Here is a tiny trained network, its code and every weight. The questions are about switching its units off for an input and a target symbol, where a switched-off unit gives its printed mean instead of its output.

import numpy as np


def w(rows, s, z=0):
    codes = np.array(rows[::2]) - 128.0
    scale = np.full(codes.shape[1], s)
    scale[-1] = z or s
    return codes * scale


def f(y):
    return np.maximum(y, 0)


def softmax(a):
    e = np.exp(a - a.max(-1, keepdims=True))
    return e / e.sum(-1, keepdims=True)


def log_softmax(a):
    a = a - a.max(-1, keepdims=True)
    return a - np.log(np.exp(a).sum(-1, keepdims=True))


def net(x, mask):
    ids = ['γδελμξπσφ'.index(c) for c in x.split()]
    T = len(ids)
    res = E[ids] + P[:T]
    u = 0
    for l in range(2):
        q, k, v = (res @ M[l].T for M in (Q, K, V))
        z = softmax(np.where(np.tri(T) > 0, q @ k.T / 3**0.5, -1e9)) @ v
        res = res + np.where(mask[u], z, O[l][:, -1]) @ O[l][:, :-1]
        u += 1
        y = f(res @ A[l][:, :-1].T + A[l][:, -1])
        res = res + np.where(mask[u : u + 4], y, B[l][:, -1]) @ B[l][:, :-1]
        u += 4
    return log_softmax(res[-1] @ U[:, :-1].T + U[:, -1])


Q, K, V, O, A, B = {}, {}, {}, {}, {}, {}
E = w([
[111,185,89,199,72],'γ',
[181,205,145,142,242],'δ',
[76,111,124,234,119],'ε',
[192,187,164,42,101],'λ',
[89,208,200,181,97],'μ',
[83,52,91,3,85],'ξ',
[73,147,180,35,180],'π',
[133,73,98,98,213],'σ',
[164,88,71,140,83],'φ',
],0.013)
P = w([
[203,76,234,174,120],'0',
[184,88,207,161,126],'1',
[162,99,183,151,132],'2',
[153,110,156,145,135],'3',
[136,119,130,137,140],'4',
[119,127,106,130,142],'5',
[101,136,80,120,146],'6',
[91,148,54,115,150],'7',
[72,159,34,105,155],'8',
[55,169,7,91,160],'9',
],0.011)
Q[0] = w([
[143,7,55,180,162],'0.h1',
[81,60,190,95,238],'0.h1',
[109,144,127,218,239],'0.h1',
],0.019)
K[0] = w([
[148,2,52,179,136],'0.h1',
[96,92,199,47,246],'0.h1',
[114,157,117,247,218],'0.h1',
],0.025)
V[0] = w([
[46,202,2,82,171],'0.h1',
[180,71,231,184,125],'0.h1',
[193,56,254,174,104],'0.h1',
],0.0056)
O[0] = w([
[196,97,251,194,96,12],'0.h1',
[96,192,37,161,144,204],'0.h1',
[24,165,39,59,135,255],'0.h1',
],0.0027,0.00084)
A[0] = w([
[97,72,137,180,157,53],'0.n1',
[196,52,251,183,100,253],'0.n2',
[188,42,225,170,139,42],'0.n3',
[81,95,195,164,138,98],'0.n4',
],0.019,0.0054)
B[0] = w([
[109,181,92,41,138,185],'0.n1',
[252,174,73,156,17,253],'0.n2',
[157,145,76,97,172,144],'0.n3',
[102,163,157,84,133,212],'0.n4',
],0.019,0.0031)
Q[1] = w([
[167,98,120,71,118],'1.h1',
[117,190,76,45,80],'1.h1',
[189,160,84,5,80],'1.h1',
],0.033)
K[1] = w([
[82,96,131,73,115],'1.h1',
[146,45,140,136,143],'1.h1',
[130,1,161,28,124],'1.h1',
],0.039)
V[1] = w([
[37,107,90,110,109],'1.h1',
[139,139,253,124,113],'1.h1',
[157,69,218,95,126],'1.h1',
],0.0026)
O[1] = w([
[109,164,217,70,61,150],'1.h1',
[71,131,8,212,130,5],'1.h1',
[211,208,91,207,75,149],'1.h1',
],0.0017,0.0012)
A[1] = w([
[124,43,252,213,123,59],'1.n1',
[137,170,145,154,158,3],'1.n2',
[158,49,220,149,110,159],'1.n3',
[118,110,146,201,121,14],'1.n4',
],0.028,0.0029)
B[1] = w([
[110,131,45,78,177,128],'1.n1',
[143,7,193,149,79,252],'1.n2',
[144,148,184,57,115,168],'1.n3',
[97,188,177,133,255,166],'1.n4',
],0.011,0.003)
U = w([
[65,179,89,107,96,57],'γ',
[254,199,189,88,115,162],'δ',
[198,84,188,129,190,79],'ε',
[114,32,113,27,59,19],'λ',
[136,102,53,188,91,81],'μ',
[67,142,206,161,53,84],'ξ',
[146,187,149,205,193,129],'π',
[105,134,237,61,227,254],'σ',
[150,96,92,102,229,171],'φ',
],0.0071,0.0065)

Each question gives the input, a string of symbols that net reads in full, and the target symbol t.
The units are the heads (3 rows each of Q, K, V and O) and the neurons (one row each of A and B). Each row of codes is followed by its name. A weight is (code - 128) times the scale printed after its matrix; where a second scale follows, it is the last column's (O, A, B and U).
mask holds one flag per unit, layer by layer, with each layer's heads first. A switched-off unit (its flag False) gives its mean, the last column of its rows in O or B, instead of its output. The means were averaged over made-up inputs and are rounded, as every weight is.
A unit's drop is (log p(t) with every unit on - log p(t) with that unit switched off) / (log p(t) with every unit on - log p(t) with every unit switched off).
The circuit of an input: a set's keep is (log p(t) with only the set's units on - log p(t) with every unit switched off) / (log p(t) with every unit on - log p(t) with every unit switched off). Starting from all 10 units, units are removed one at a time, each time the one whose removal leaves the highest keep (on an exact tie, the one counted first), for as long as the keep stays at least 0.8.
units of the circuit, in order: the units of the circuit, biggest drop first
unit that matters most: the unit with the biggest drop
top k neurons: the k neurons with the biggest drops, biggest first
top k neurons in layer l: the k neurons of layer l with the biggest drops, biggest first
drop when u is switched off: that unit's drop, to one decimal
input δ ξ λ γ π ε, target δ: top 3 neurons in layer 0	[0.n2; 0.n1; 0.n4]
input ξ ξ ξ ε φ γ μ ε γ, target σ: units of the circuit, in order	[0.h1; 1.n4; 0.n2; 0.n1]
input ξ π ξ π ξ σ μ ε σ ε, target σ: units of the circuit, in order	[0.h1; 0.n2; 0.n4]
input λ π μ ξ δ ξ ξ μ π γ, target δ: unit that matters most	0.h1
input σ π ε ε μ λ γ δ, target ε: units of the circuit, in order	[1.n2; 0.h1]
input μ ξ ξ π ξ σ π δ ε ε, target σ: top 3 neurons	[0.n2; 0.n4; 0.n1]
input λ π ξ ε μ ε, target γ: top 2 neurons	[0.n1; 1.n2]
input λ π π φ ξ φ γ, target π: units of the circuit, in order	[1.n4; 0.n1; 0.h1; 0.n4]
input γ γ φ λ ξ μ σ γ ε, target δ: units of the circuit, in order	[0.h1; 0.n2; 0.n1]
input π μ σ μ ξ π δ ξ γ φ, target δ: units of the circuit, in order	[0.h1; 0.n2]
input ε σ π ε γ ξ γ, target σ: units of the circuit, in order	[1.n4; 0.n2; 0.h1; 0.n1]
input φ λ φ δ, target ε: drop when 0.h1 is switched off	0.7
input ε γ μ φ δ ξ, target δ: drop when 0.n1 is switched off	0.2
input ξ μ λ ξ ε, target γ: drop when 0.h1 is switched off	0.7
input ε λ π ξ μ δ γ, target π: drop when 0.h1 is switched off	0.3
